Below are the code and all the weights of a small trained network. Each question names an input and a class and asks about switching units off, where a switched-off unit gives its printed mean instead of its output.

import numpy as np


def w(rows, s, z=0):
    codes = np.array(rows[::2]) - 128.0
    scale = np.full(codes.shape[1], s)
    scale[-1] = z or s
    return codes * scale


def norm(h):
    return h / np.sqrt((h * h).mean(-1, keepdims=True) + 1e-5)


def f(y):
    return y / 2 * (1 + np.tanh(0.7978845608 * (y + 0.044715 * y**3)))


def log_softmax(a):
    a = a - a.max(-1, keepdims=True)
    return a - np.log(np.exp(a).sum(-1, keepdims=True))


def net(x, mask):
    res = np.array(x, float).reshape(1, 4) / 4 @ E
    u = 0
    for l in range(2):
        y = f(norm(res) @ A[l][:, :-1].T + A[l][:, -1])
        res = res + np.where(mask[u : u + 12], y, B[l][:, -1]) @ B[l][:, :-1]
        u += 12
    return log_softmax(norm(res)[-1] @ U[:, :-1].T + U[:, -1])


A, B = {}, {}
E = w([
[104,172,109,119,159,122,77,146,86,128,178],'x0',
[59,128,127,148,191,127,136,78,113,80,45],'x1',
[148,153,67,174,199,178,202,132,119,189,134],'x2',
[162,114,165,140,131,121,151,243,4,100,61],'x3',
],0.011)
A[0] = w([
[77,89,144,110,118,99,170,243,74,167,99,139],'L0N1',
[182,137,135,165,102,91,199,118,178,110,74,80],'L0N2',
[194,118,157,123,87,130,148,112,163,101,101,81],'L0N3',
[120,17,198,174,103,174,160,70,155,128,112,135],'L0N4',
[171,79,134,161,90,133,185,151,191,115,89,43],'L0N5',
[202,61,101,180,139,113,124,197,168,200,200,97],'L0N6',
[125,25,134,192,95,154,172,118,218,109,139,102],'L0N7',
[93,130,112,83,195,106,57,185,69,149,181,125],'L0N8',
[152,91,135,120,68,122,108,191,170,152,175,26],'L0N9',
[53,150,166,193,176,105,126,97,166,131,51,83],'L0N10',
[127,96,37,159,167,192,162,153,124,221,99,1],'L0N11',
[12,253,60,85,144,90,78,116,96,154,228,112],'L0N12',
],0.0073,0.0064)
B[0] = w([
[148,49,28,126,129,60,120,107,119,150,96,228],'L0N1',
[99,119,29,148,104,218,40,148,124,143,58,152],'L0N2',
[149,95,109,88,144,161,80,106,184,124,51,139],'L0N3',
[147,100,90,97,149,181,50,188,156,218,64,187],'L0N4',
[147,116,28,125,73,253,53,199,120,146,58,147],'L0N5',
[86,162,213,41,75,151,232,89,81,217,120,202],'L0N6',
[114,85,11,77,157,160,67,198,145,183,97,184],'L0N7',
[166,46,70,109,98,227,49,137,174,183,37,201],'L0N8',
[112,185,194,5,59,148,180,69,41,219,150,155],'L0N9',
[123,197,151,3,94,81,154,70,68,182,145,187],'L0N10',
[228,133,156,144,243,80,58,74,189,184,94,178],'L0N11',
[141,70,36,78,135,181,56,191,161,196,49,254],'L0N12',
],0.0072,0.0063)
A[1] = w([
[178,95,87,70,153,53,106,106,165,174,78,145],'L1N1',
[117,85,233,104,90,82,67,96,156,44,149,43],'L1N2',
[185,103,138,177,85,151,165,214,69,136,120,107],'L1N3',
[66,118,88,79,105,160,148,135,184,143,115,106],'L1N4',
[98,117,84,145,94,146,137,76,196,155,182,87],'L1N5',
[26,131,131,119,196,149,129,61,99,70,48,141],'L1N6',
[85,202,192,113,80,155,149,72,24,149,176,164],'L1N7',
[127,129,202,97,64,105,47,169,176,93,101,100],'L1N8',
[36,159,130,103,174,112,173,121,117,112,94,2],'L1N9',
[205,209,126,170,214,108,220,128,169,138,173,113],'L1N10',
[103,146,182,105,180,68,128,69,180,145,175,141],'L1N11',
[142,91,133,131,137,9,174,99,43,131,112,81],'L1N12',
],0.011,0.0074)
B[1] = w([
[57,133,135,157,100,173,148,112,83,92,154,248],'L1N1',
[89,167,138,182,209,200,142,118,48,166,130,137],'L1N2',
[164,153,139,121,172,61,92,101,222,93,149,165],'L1N3',
[137,117,129,171,127,97,140,170,76,58,142,187],'L1N4',
[235,133,150,110,172,8,106,168,169,74,84,164],'L1N5',
[216,128,167,72,86,94,125,128,202,202,162,181],'L1N6',
[46,93,161,109,119,104,174,57,162,119,121,145],'L1N7',
[156,175,114,176,207,156,173,86,133,200,88,163],'L1N8',
[107,117,195,101,102,98,205,77,146,166,173,133],'L1N9',
[98,180,212,171,150,161,89,87,71,132,98,154],'L1N10',
[119,98,106,168,107,129,138,215,90,63,152,148],'L1N11',
[97,148,103,162,124,133,122,159,150,51,204,160],'L1N12',
],0.013,0.016)
U = w([
[194,121,115,190,164,15,115,197,150,3,158,88],'0',
[191,63,51,75,131,176,45,149,161,205,33,164],'1',
[120,196,173,219,216,181,152,77,73,182,124,77],'2',
[164,149,223,35,54,71,196,97,146,206,213,34],'3',
[21,81,125,174,81,180,185,158,60,54,152,254],'4',
],0.02,0.0063)

Each question gives the input, the list of numbers given to net, and the class t.
The units are the neurons (one row each of A and B). Each row of codes is followed by its name. A weight is (code - 128) times the scale printed after its matrix; where a second scale follows, it is the last column's (A, B and U).
mask holds one flag per neuron, layer by layer. A switched-off neuron (its flag False) gives its mean, the last column of its row in B, instead of its output. The means were averaged over made-up inputs and are rounded, as every weight is.
A unit's drop is (log p(t) with every unit on - log p(t) with that unit switched off) / (log p(t) with every unit on - log p(t) with every unit switched off).
The circuit of an input: a set's keep is (log p(t) with only the set's units on - log p(t) with every unit switched off) / (log p(t) with every unit on - log p(t) with every unit switched off). Starting from the 12 units with the biggest drops (on a tie, the unit counted first), units are removed one at a time, each time the one whose removal leaves the highest keep (on an exact tie, the one counted first), for as long as the keep stays at least 0.8.
units of the circuit, in order: the units of the circuit, biggest drop first
k most important neurons: the k neurons with the biggest drops, biggest first
k most important neurons of layer l: the k neurons of layer l with the biggest drops, biggest first
drop of u: that unit's drop, to one decimal
input [1,-6,4,3], class 3: units of the circuit, in order -> [L0N6]
input [-7,-7,-2,5], class 1: 4 most important neurons -> [L0N5, L0N3, L0N2, L0N1]
input [4,4,3,-4], class 0: 2 most important neurons -> [L1N4, L0N4]
input [1,-5,5,5], class 0: 2 most important neurons of layer 0 -> [L0N1, L0N10]
input [7,-2,-8,6], class 2: 2 most important neurons -> [L1N8, L1N2]
input [6,3,-6,1], class 1: 2 most important neurons -> [L0N12, L0N8]
input [4,5,1,1], class 3: 2 most important neurons of layer 0 -> [L0N10, L0N4]
input [5,-3,-5,-2], class 1: 2 most important neurons -> [L0N12, L0N8]
input [-5,-7,8,-7], class 2: 2 most important neurons of layer 1 -> [L1N10, L1N6]
input [-8,-2,-5,7], class 1: 2 most important neurons -> [L0N5, L1N4]
input [2,-7,-8,-5], class 2: units of the circuit, in order -> [L1N2, L1N8]
input [-7,-4,3,7], class 0: 2 most important neurons of layer 1 -> [L1N3, L1N6]
input [-8,-8,-1,-7], class 1: 2 most important neurons of layer 0 -> [L0N7, L0N4]
input [-7,8,0,0], class 3: units of the circuit, in order -> [L1N6]
input [-6,7,6,-4], class 3: 2 most important neurons -> [L1N6, L0N12]
input [-2,-2,-4,-3], class 2: 2 most important neurons -> [L1N8, L0N1]
input [-2,-6,-4,5], class 3: 4 most important neurons -> [L0N9, L1N4, L1N3, L1N5]
input [6,-8,-3,5], class 3: 2 most important neurons of layer 0 -> [L0N9, L0N6]
input [-6,2,6,5], class 1: 2 most important neurons -> [L0N2, L0N5]
input [7,2,6,-4], class 1: units of the circuit, in order -> [L0N12]
input [6,2,-7,5], class 2: 2 most important neurons -> [L1N8, L1N2]
input [-2,-6,-7,5], class 2: 2 most important neurons of layer 1 -> [L1N8, L1N2]
input [0,4,-5,3], class 2: 2 most important neurons of layer 1 -> [L1N2, L1N8]
input [2,-5,5,6], class 0: 2 most important neurons -> [L1N3, L0N1]
input [7,-2,-8,-1], class 2: 2 most important neurons of layer 0 -> [L0N7, L0N4]
input [-6,-4,-7,-7], class 0: 2 most important neurons of layer 1 -> [L1N5, L1N4]
input [-6,5,5,-2], class 1: most important neuron -> [L0N2]
input [-2,7,-2,-7], class 0: drop of L0N6 -> 0.4
